In the rows, zero is written as 128.
Facts:
raler {ζ=brusta, φ=894}
kunal {ζ=foskas, φ=914}
drima {ζ=foflim,klatran,nuno, φ=691}
denul {φ=649}
kigrik {ζ=nesin, φ=691}
koste {ζ=klatran, φ=894}
drufus {ζ=skasku,fise,nesin, φ=766}
drosis {ζ=kufe, φ=691}
bustar {φ=766}
rizeve {ζ=salur, φ=691}
zostakem {ζ=klatran, φ=894}
sketak {ζ=koplik,nesin, φ=894}
penomo {ζ=nesin,kufe, φ=914}
brukis {ζ=flava, φ=691}
klastor {ζ=flava,susko, φ=894}
stevok {φ=691}
skara {ζ=brafe,drizugri,ketrur, φ=894}
plitul {φ=894}
nolok {φ=691}
plegenul {ζ=nodibem,kufe, φ=691}
nufla {ζ=bruklol, φ=691}
fligrigos {ζ=foflim,britilus,kufe, φ=894}
gulogron {ζ=goflu,nesin, φ=894}
kligisko {ζ=nuzim, φ=894}
fotekla {ζ=sivul,raler,grudrudrim, φ=894}
skasku {φ=691}
sisalun {ζ=nolok,sabak, φ=894}
sivul {ζ=gipal, φ=894}
zunan {ζ=sabak, φ=894}
drizugri {φ=894}
dumugor {ζ=sabe,nesin, φ=894}
flava {ζ=nesin, φ=894}
trafluskos {ζ=vules, φ=766}
plegre {φ=691}
nuno {ζ=koplik,klatran, φ=894}
fise {ζ=flava, φ=894}
zeruvil {ζ=dreke, φ=649}
bruklol {ζ=kunal,bustar, φ=766}
bigar {ζ=sketak, φ=691}
lokek {ζ=koplik, φ=691}
seleku {ζ=fisufles, φ=894}
sabe {φ=649}
brukestum {ζ=gipal,bustar,dreke, φ=691}
notro {ζ=sketak, φ=649}
fisufles {φ=894}
loleba {ζ=ketram,brusta, φ=766}
nizubra {ζ=goflu, φ=894}
sabak {φ=894}
nodibem {ζ=koplik, φ=691}
lozon {ζ=notro, φ=691}
kagrazi {ζ=dreke, φ=691}
ketram {φ=894}
foflim {ζ=denul,stevok, φ=649}
pluvok {φ=766}
flofim {φ=914}
dribropor {ζ=braral, φ=914}
testastul {ζ=nodibem, φ=894}
mulem {ζ=koplik, φ=649}
flebrus {ζ=bustar, φ=894}
panul {ζ=nesin, φ=691}
klatran {φ=894}
gipal {φ=691}
brate {ζ=kigrik,nizubra, φ=914}
roklosin {ζ=nenu, φ=691}
brekles {ζ=nuzim,dovu, φ=894}
vules {ζ=notro, φ=649}
drizin {ζ=lozon,gipal, φ=691}
ketrur {φ=766}
braral {φ=691}
mufu {ζ=nuno, φ=894}
fibe {ζ=drima, φ=691}
nesin {φ=691}
koplik {ζ=flava, φ=649}
brafe {ζ=koplik,fise, φ=894}
tustu {ζ=brukis, φ=894}
goklesis {ζ=notro,fise,nesin, φ=691}
salur {φ=766}
nuzim {φ=894}
dravos {ζ=takan,tifi,plegenul, φ=894}
susko {φ=691}
motri {φ=649}
vurok {ζ=flava,kufe, φ=766}
puplipar {ζ=dragek, φ=766}
nofle {ζ=klatran, φ=766}
trogregis {φ=894}
tifi {φ=766}
gibrom {ζ=nodibem,susko, φ=894}
fabis {ζ=nesin, φ=766}
foskas {ζ=koplik, φ=649}
kufe {ζ=flava,fise, φ=691}
dovu {ζ=dribropor, φ=894}
tasok {φ=894}
mubus {ζ=trogregis,brukis, φ=649}
takan {φ=894}
grudrudrim {ζ=skasku, φ=894}
goflu {φ=649}
rugri {ζ=kufe, φ=914}
kilir {ζ=flava,foflim, φ=649}
dragek {ζ=fisufles,sabak, φ=894}
fatro {ζ=susko,braral, φ=894}
dreke {ζ=fise,nizubra, φ=894}
brusta {φ=894}
britilus {ζ=plitul,fatro,bustar, φ=894}
nenu {φ=691}

Known rows:
bustar: [153 121 138 111 135 130 120 130 138 116 134 115 112 131 123 125 128 126
 105 122 116 141 131 141 112 122 146 139 142 118 111 139 128 138 147 125
  95 139 123 122 126 115 101 150]
nesin: [159 115 146  89 135 132 118 122 139 104 130 111 100 131 112 116 129 127
 120 126 111 143 133 143 101 161 146 139 133 111 113 138 122 136 158 124
 112 141 119 113 120 116 115 159]
brekles: [ 85 137 120 162 113 131 124 158 117 161 133 152 113 139 180 148 117  93
 120 102 139 124 129  56 156  65 131 142 159 122 119 125 139 145 101 124
 148 145 116 155 147 140 125 121]
nuno: [ 73 139 120 153 131 124 143 149 124 146 146 128 135 122 153 167 124 150
 138 110 124 111 143 137 154  91 122 129 111 119 107 137 141 134 108 128
 136 139 123 150 142 132 132 141]
pluvok: [142 118 133 128 135 126 120 123 133 117 118 115 119 130 126 142 127 113
 118 121 109 124 134 140 114 148 135 135 122 126 107 145 126 134 151 129
 106 140 120 122 128  96 108 156]
tasok: [ 65 137 128 149 117 123 137 154 133 150 158 129 141 127 152 171 120 144
 131 115 113 113 136 117 151  98 125 134 122 108 118 138 140 134 100 129
 114 134 123 138 139 149 138 123]
seleku: [ 72 131 103 135 111  95 135 147 126 160 160 124 154 121 172 174 113 147
 138 126 116 106 125  89 156 107 130 141  99 134 135 158 137 128 117 139
 136 148 119 108 135 176 129  98]
drufus: [151 117 128 133 133 127 116 125 134 115 111 119 117 131 124 140 127 119
 129 121 102 112 138 137 118 147 129 134 131 130 113 148 124 135 159 133
 112 143 118 123 129  88 114 141]
plegenul: [160 114 140  90 132 131 116 121 138 102 124 111 105 132 114 119 129 124
 132 126 107 138 135 137  99 156 141 140 133 115 117 139 119 137 163 130
 119 144 117 113 124 113 118 156]
sabe: [130 122 149  89 117 128 139 123 127 108 158 126 110 121 122 119 119 108
 124 124 127 142 142 138 112 137 139 131 115 109 106 113 138 122  96 122
 161 140 118 150 122 155 171 142]
nolok: [131 107 132  84 134 104 124 106 124 117 135  97 111 123 130 135 124 115
 115 135 122 139 120 126 100 197 155 142  80 132 111 158 123 127 166 128
 135 146 118  85 112 131  98 177]
trafluskos: [147 115 131 125 119 130 111 133 146 113 120 119 130 135 125 149 124 122
 132 127  85 112 135 120 112 151 128 138 137 119 124 150 120 135 158 140
  92 141 118 115 129 102 126 122]
nodibem: [144 112 142 104 134 130 120 115 134 102 112 109 108 132 114 135 130 113
 137 124 103 127 136 141  99 182 135 136 108 116 108 142 119 133 162 130
 128 140 117 119 123  93 122 172]
fatro: [ 68 138 125 154 129 125 141 150 121 152 144 131 128 125 158 166 122 130
 129 107 128 115 139 121 154  92 126 131 117 118 106 132 141 136  99 124
 139 137 122 152 142 130 130 147]
nenu: [183 128 194 150 121 140 112  79  74  93 153  65 194 129  97  97 121 103
 173 135 155 138 122 142  75 130 142 132 162  96 139 136 118 128 166 113
  39 172 104 105 129 121 127 191]
nofle: [145 116 125 128 133 124 119 125 135 112 110 116 129 131 127 146 128 116
 141 121 100 113 140 141 112 142 126 136 121 130 113 149 122 135 165 138
 115 145 118 125 133  87 116 146]
tustu: [ 98 140 113 141 126 122 135 155 128 143 148 132 135 124 155 149 122 157
 145 111 121 110 144 125 158  61 120 134 140 122 123 137 139 137 114 132
 131 146 120 142 146 148 135 111]
zostakem: [ 69 136 118 144 114 124 136 156 135 144 147 131 152 126 154 174 121 149
 152 115 104 103 142 116 154  93 116 135 120 114 124 142 136 135 111 139
 123 138 120 140 145 142 146 111]
kunal: [241 101 135 102 129 131 105 116 159  88 112 110 127 134 119 113 128  72
 105 133  94 160 127 163  55 118 143 138 165 142 105 133 133 130 165 130
  85 136 122 124 122  81 118 126]
salur: [135 118 141 126 138 128 124 123 131 117 125 112 116 129 123 140 129 117
 109 121 115 133 133 145 112 151 141 135 115 121 101 142 128 134 146 125
 101 136 123 124 125  99 103 169]

Rows:
No name comes twice in this set of rows, the named rows included.
[ 59 136 127 170 120 131 135 152 115 161 135 143 114 134 175 166 119  93
 117 102 138 123 131  81 155  90 131 137 127 118 103 126 142 141  95 121
 149 136 120 160 143 127 123 149] => dovu
[162 114 109 102 126  99 115 121 130 124 132 111 132 126 144 127 120 124
 125 133 115 125 121 107 119 130 146 146 123 151 133 161 124 132 171 140
 118 157 116  85 125 140  96 121] => puplipar
[231  99 139 115 120 136 100 118 153  98 104 121 113 143 137 113 125  29
  91 128 104 170 118 120  54 118 151 144 174 142 103 124 134 134 155 127
  95 134 120 132 123  75 110 134] => dribropor

The same elements again, as new rows of numbers:
Known rows:
fatro: [ 92 129 113  89 115 100 143 154 104 132 117  86 147 119 136  72 121 107
 121 113  98 119 123 131 100 116 120  71 151 115 134 167  90 126 127]
kufe: [153 127 120 118 128 222 140 146 156 136 150 158 131 191 132 134 151 124
 117 140  82 145 148  77 173 179 147 154  83  91 146 118 123 135 135]
fise: [124 142 142  80 137  88 170 143 152 115 108 123 119 142 142  87 148 121
 117 156 140 158 113 117  98 123 143 117 121 140 123 151  49 136 134]
rugri: [133  94 178 167 144 158 179 141 158 104 141 139  58 133 116  94  87 116
 151  98 112 101 175 144 189 143 117 105 124 178 151 137 142 101 104]
brafe: [130 110 130 112 133  70 148 123  99 135 104 107 133 131 152  82 129 117
 131 134 157 146 136 133  84 157 142 103 154 147 114 129  75 117 122]
nesin: [158 177 138 124 137 225 141 158 196 125 141 175  98 187 140 179 167 135
 119 167 124 162  86  78 167 159 153 173  65  88 113 128  94 156 132]
kigrik: [153 183 128 147 132 186 138 148 165 119 146 170 128 175 142 168 136 139
 133 126 128 127 111 109 162 199 170 147  94  92  97 127 154 154 112]
sketak: [130 139 140 116 137  71 159 134 120 121 101 122 124 127 157 101 128 130
 130 136 174 156 119 132  83 151 152 106 145 140 105 128  67 130 126]
gulogron: [121 175 138 107 138  49 160 140 136  89 104 131 133 128 150 102 108 142
 118 117 149 134 129 148  87 149 173  96 146 140  86 142 114 141 111]
lokek: [163 103 112 162 117 185 116 120 105 161 143 138 144 166 160 142 149 114
 145 128 138 124 144  98 156 214 150 144 122  99 126  93 148 129 119]
nuno: [142 101 107 103 120  70 161 104  91 112  93  64 102 120 164  94 155 114
 116 148 159 159 111 111  96 112 115 117 185 121 134 116 118 122 136]
mufu: [146  97 103 108 116  57 160  96  89 115 101  66 125 119 160  91 142 114
 119 134 152 150 124 114  96 128 115 113 186 125 120 107 125 119 127]
trafluskos: [116 129 182 167 106 142 107 111 107 168 134 133 145 114 139 178  79 153
 142 184 146 125 132 209 131 106 176 151 158 165 113  93 131 137 104]
loleba: [107  90 156 156 128 112  96  69 132 181 159 156 169 108 104 159  96 171
 109 179 104 100 152 204 145  65 179 142 136 161 135 101 181  88  95]
nizubra: [117 173 138  94 139  67 165 148 144  95 113 121 115 124 139 107 135 126
 112 140 148 129  88 134  86 120 158 109 129 140 106 164  86 156 134]
plegre: [154 131  87 154 127 188  98 118 136 135 149 153 126 139 131 167 141 134
 125 114 113 107 120  92 165 155 137 151  90  71 105 127 166 120 131]
nolok: [167 128  62 155 100 196  88 116 149 125 118 171 105 104 111 180 142 135
 110  97 129 105 135 108 159 125 116 184  62  85 110 138 156 142 186]
dravos: [123  97 109 110 127  75 140 104  86 130 108 115 156 127 141  48 104 125
 113  99 113 134 196 136  91 154 136  86 145 140 128 122  88  99 113]
denul: [130 134 162 110 156 155 126 153 145  84 149 107 123 142  93 151 149 120
 149 127 120 177 115  89 142  70  28 166 143 145 198  81 186 153 141]
zunan: [131 130  65 119 104  63 112 100 112  93  85 125 108  58 123 103 110 127
 110  72 144 104 152 157  87  99 109 121 108 138  98 155 125 134 177]

Rows:
No name comes twice in this set of rows, the named rows included.
[116 151 159 130 162 143 107 138 137  83 146 152 153 138  92 143  99 139
 154  82 116 157 177 123 132 119  48 147 131 155 166  69 192 137 110] => mubus
[153  94 109 132 117 230 119 126 125 169 141 149 135 175 140 129 145 110
 131 134 102 143 149  85 160 190 133 146  97  91 139 102  96 121 136] => nodibem
[115 114 119 124 168  18 132  89 134 134 145 142 162 101 108  91 142 144
 106 111 133  94 125 140  93 129 177  91 119 142 108 155 140  89 105] => fotekla
[ 91 157  99  84 129 114 107 140 128 116  96  97 117  97 147 136 112 137
 126 117 114 139  73 120 105  77  94  80 144  81  94 167  61 101 116] => nuzim
[124 133 108  74 132  95 154 122 144  98 107 114 115 124 136  89 120 130
  98 131 112 162 127 112 111 103 115 115 123 129 120 148  75 121 138] => trogregis
[144 134 119 153 148 181 107 147 169 177 176 170 131 158 109 170 195 123
 125 161 129  98  69  87 157 153 171 148  68  90 131 163 132 140 141] => gipal
[114 137 192 150 113 132 143 106 130 147 146 145 158 146 128 155  72 161
 122 185 120 129 166 212 137 118 197 150 153 188 127  95 168 133  90] => drufus
[154 105 105 140 113 212 115 125 120 164 150 157 157 177 135 119 128 125
 124 123  99 129 184  93 169 208 147 141  99  91 134 102 130 124 121] => plegenul
[103 126 122  83 116  84 158 156  99 125 123  91 139 128 133  62 138 102
 120 124 106 102 125 135  97 126 131  76 151 133 152 178 115 139 128] => britilus
[107 160 197 140 101 140 146 125 132 129 136 141 132 145 127 172  64 176
 118 194 118 145 155 206 139 113 190 156 154 179 121  93 142 146 100] => fabis
[139 119 186 174 150 150 180 146 171  90 138 146  62 139 121 111  70 127
 170 102 123 102 168 158 175 164 127 108 126 184 134 129 147 103  87] => penomo
[128 117 169 148 157 140 102 141 109 128 147 131 147 137 119 142 122 115
 195  99 165 167 153 117 112 141  43 150 158 166 179  55 156 142 117] => mulem

The same elements again, as new rows of numbers:
Known rows:
dovu: [114 111 141 118 122 142 138 113 142 116 120 116 126 125 140 121 132 132
 135 136 116 137 126 127 133 113 128 128 120 135 132 113 131 133 125 126
 124 134 145 111 149 123 136 125 128 154 130 122 129 132 147 116]
roklosin: [163 136 128 142 137 132 120 139 108 128 137 144 144 133 132 151 136 129
 110 132 126 121 130 140 131 123 121 128 123 124 132 138 138 143 128 127
 125 124 102 131 110 118 127 123 118  76 104 127 118 134 131 129]
nofle: [155 133 124 139 158 141 129 133 106 164 120 127 130 122 119 153 126 126
 157 107 126 116 146 110 174 114 138 143 118 129 115 129 130 121 150 115
 136 128 138 140  90 133 119 129 136  90 158 123 134 146 116 129]
dreke: [118 109 107 111 109 131 112 108 122 115 136 130 133 143 134  87 133 143
  92 142 113 144 130 160 137 118 124 137 142 134 121 120 122 134 130 134
 124 109 148 102 121 132 120 142 140 113 131 117 143 116 142 137]
brekles: [114 109 133 116 118 135 132 109 136 112 124 117 130 128 138 122 129 133
 128 133 117 136 126 126 136 119 129 130 124 134 128 118 125 131 128 130
 124 131 144 113 139 128 134 130 132 148 132 125 132 129 146 118]
nuzim: [ 48 115 137 118 112 119 142 121 149 108 107 122 114 123 120 118 107 128
 128 137 115 137 122 126 102 140 134 129 127 128 135 126 127 113 129 133
 128 137 146 130 120 134 130 133 136 167 136 134 133 123 134 128]
foflim: [128 134 147 131 146 126 122 169 122 143 127 136 132 135 134 129 151 122
 157 147 153 129 119 105 139 129 129 117 129 126 128 127 114 132 110 116
 147 113 132 117 168 107 128 119 155 151 149 112 115 136 119 134]
vurok: [210 148 121 128 174 147 119 160 125 173 114 117 116 125 119 142 118 128
 149 104 148 114 143 123 151 144 128 119 125 138 107 125 124 127 110 114
 126 137 130 142  88 150 117 133 123 102 132 130 143 118 112 117]
drufus: [215 142 139 139 152 139 126 122 118 170 131 126 120 126 111 128 137 122
 148 107 132 121 142 126 151 123 133 137 130 131 111 123 126 124 148 120
 122 129 125 148 121 159 107 131 118 111 128 130 137 107 107 127]
sivul: [106 108 129 114 117 133 127 107 134 111 128 121 129 132 138 114 128 134
 121 135 114 140 127 137 133 117 129 130 127 133 130 118 125 132 130 131
 124 127 144 111 141 126 130 133 134 136 133 126 134 125 146 123]
foskas: [146 164 103 142 129 123 132 121 142 136 172 145 139 133 145 114 130 133
 137 123 156 119 117 114 109 157 122 123 152 133 119 124 117 126 144 126
 143 117 132 116 207 102 138 133 148 178 174 104 133 156  99 143]
klastor: [147 116 120 113 126 138 132 119 137 117 126 107 123 129 131 116 124 140
 128 131 128 133 128 129 143 133 123 121 129 136 125 119 123 128  99 132
 124 140 149 113 128 127 137 130 123 151 125 119 128 132 137 118]
fise: [180 120  94 108 127 136 119 119 126 117 135 101 121 137 124  99 122 150
 111 131 137 134 132 142 157 147 118 116 141 137 117 124 117 126  79 139
 123 137 152 109 108 130 131 139 120 129 118 112 130 125 132 125]
kilir: [163 141 134 128 149 128 122 172 125 146 135 129 125 139 128 118 152 129
 152 145 162 127 120 113 142 142 123 110 134 129 124 127 113 129  92 119
 145 121 134 116 168 107 127 121 143 156 142 105 113 132 112 135]
fabis: [231 142 152 143 144 138 132 108 116 172 131 121 124 121 110 133 145 118
 157 104 130 121 141 114 153 115 135 145 129 128 110 121 126 122 157 120
 120 131 121 153 137 169 106 124 115 127 121 136 133 101 105 126]
tustu: [127 110 127 114 123 137 131 113 132 112 128 113 125 130 134 117 128 136
 128 133 120 137 127 131 144 123 126 126 125 134 129 119 125 131 117 131
 126 135 147 113 135 124 134 131 128 143 130 121 128 132 143 120]
nodibem: [188 163  89 149 128 128 126 104 125 124 167 144 162 126 153 160 109 139
  96 103 134 106 127 133 108 152 116 131 141 133 119 139 134 138 147 134
 123 126 100 126 131 120 145 136 121 105 127 130 140 159 122 128]
brukis: [220 144 107 137 152 144 120 156 105 135 138 126 131 137 120 137 136 141
 114 134 141 118 135 142 153 138 110 115 125 128 131 138 139 137  79 129
 124 140 112 127  91 110 130 123  98  71  90 113 106 142 119 132]
puplipar: [167 142 134 136 162 147 126 142 126 167 120 133 118 125 121 136 128 121
 154 109 129 121 143 130 141 120 133 131 120 134 118 121 134 127 148 112
 127 132 129 143 118 139 113 130 124 104 145 128 141 123 113 123]
dribropor: [ 96 126 103 112 109 133 128 158 142 154 124 117  91 106 135  92 140 110
 149 104 145 120 136 123 119  70 125 121 120 124 139 120 145 132 128 115
 127 118 123 128 153 120 143 107  97 145 132 137 123 128 124 121]

Rows:
No name comes twice in this set of rows, the named rows included.
[110 108 121 117 114 130 132  98 126 110 129 114 138 127 139 128 126 138
 126 128 116 133 127 119 151 120 131 136 127 132 124 124 122 127 132 133
 128 127 147 111 128 124 138 132 138 142 140 125 130 142 145 121] => mufu
[110 115 144 117 124 146 141 122 149 119 115 116 123 123 140 121 129 132
 139 136 116 135 126 124 125 116 127 126 118 138 133 112 133 132 120 124
 123 138 144 111 152 124 137 124 123 163 127 120 127 132 146 115] => fatro
[116 117 125 115 116 131 130 101 140 111 129 117 137 125 147 128 119 135
 122 123 121 131 124 125 127 130 129 130 130 136 122 119 121 131 131 130
 124 129 141 111 138 133 139 134 137 157 136 133 140 131 146 114] => testastul
[236 133 150 150 121 127 126 105  99 136 147 132 150 129 124 148 155 126
 113 127 124 123 126 126 139 114 122 141 130 119 125 137 130 139 135 133
 117 121  93 140 135 148 121 116 106  97  78 134 110 111 126 130] => panul
[173 137 130 132 166 141 124 138 122 160 129 133 114 130 116 139 130 118
 158 105 133 122 145 134 153 122 134 125 117 132 122 123 133 129 147 117
 127 139 128 150 119 130 112 133 123  92 149 131 138 125 113 121] => trafluskos
[107 112 132 117 117 138 131 111 139 114 124 122 128 128 139 114 130 134
 123 135 114 138 126 133 129 117 128 131 127 135 128 116 127 132 130 128
 123 126 144 110 141 129 132 131 133 148 131 123 133 126 145 121] => flebrus
[ 97 131  78 114  99 123 121 140 137 149 140 123 103 110 138  85 132 115
 129  97 143 118 136 130 116  81 125 127 133 123 132 123 140 130 142 122
 127 108 123 126 147 126 142 117 105 139 143 137 135 131 120 129] => kunal
[117 116 130 115 120 134 133 108 143 113 126 115 133 125 144 125 122 135
 126 126 120 133 124 123 126 129 128 129 127 136 125 118 122 132 126 130
 124 133 141 111 143 132 137 132 133 159 134 130 137 132 146 115] => gibrom
[168 137 132 142 136 136 121 139 109 132 135 147 144 133 135 147 140 130
 110 133 123 122 130 142 128 117 120 130 122 125 132 135 141 142 129 125
 123 121 102 127 116 119 127 122 116  77 102 125 118 133 132 132] => nufla
[ 63 145 150 136 131 109 131 169 141 138 117 149 118 134 114 111 135 117
 143 152 146 134 114 116  88 149 133 120 139 121 134 131 119 115 128 122
 147 113 130 134 165 121 117 125 155 178 148 120 122 117 103 150] => goflu
[ 96 145 145 146 137 127 138 160 132 129 111 147 125 124 117 148 119 123
 121 141 121 121 125 134  90 136 124 124 119 123 145 138 148 125 125 124
 127 136 105 145  99 119 125 119 112 108 103 131 113 129 120 137] => braral
[ 28 103 127 124 106 113 142 109 122 104 104 114 134 119 121 140 108 135
 132 136 108 133 125 100 145 129 141 145 125 123 130 135 123 106 131 136
 140 129 155 125  85 127 139 130 151 148 150 126 125 153 140 133] => klatran
[164 132 127 143 137 132 120 138 102 126 135 141 148 132 134 157 139 131
 114 131 125 120 130 134 144 115 122 131 120 123 131 140 137 140 126 127
 127 122 105 127 104 117 129 121 121  69 106 126 115 141 134 130] => fibe
[167 132 127 139 139 132 116 137 107 124 141 145 141 137 132 147 139 126
 111 132 126 125 131 146 135 119 121 125 120 123 137 138 138 145 129 128
 124 126 101 131 117 112 124 125 116  64 105 130 117 133 133 130] => drizin
[182 156  95 149 129 128 126 107 115 123 165 143 153 130 140 147 120 138
 102 112 129 112 131 139 124 142 117 133 137 129 127 138 138 137 144 136
 124 129 104 128 127 112 138 133 116  91 122 124 128 156 119 135] => lokek

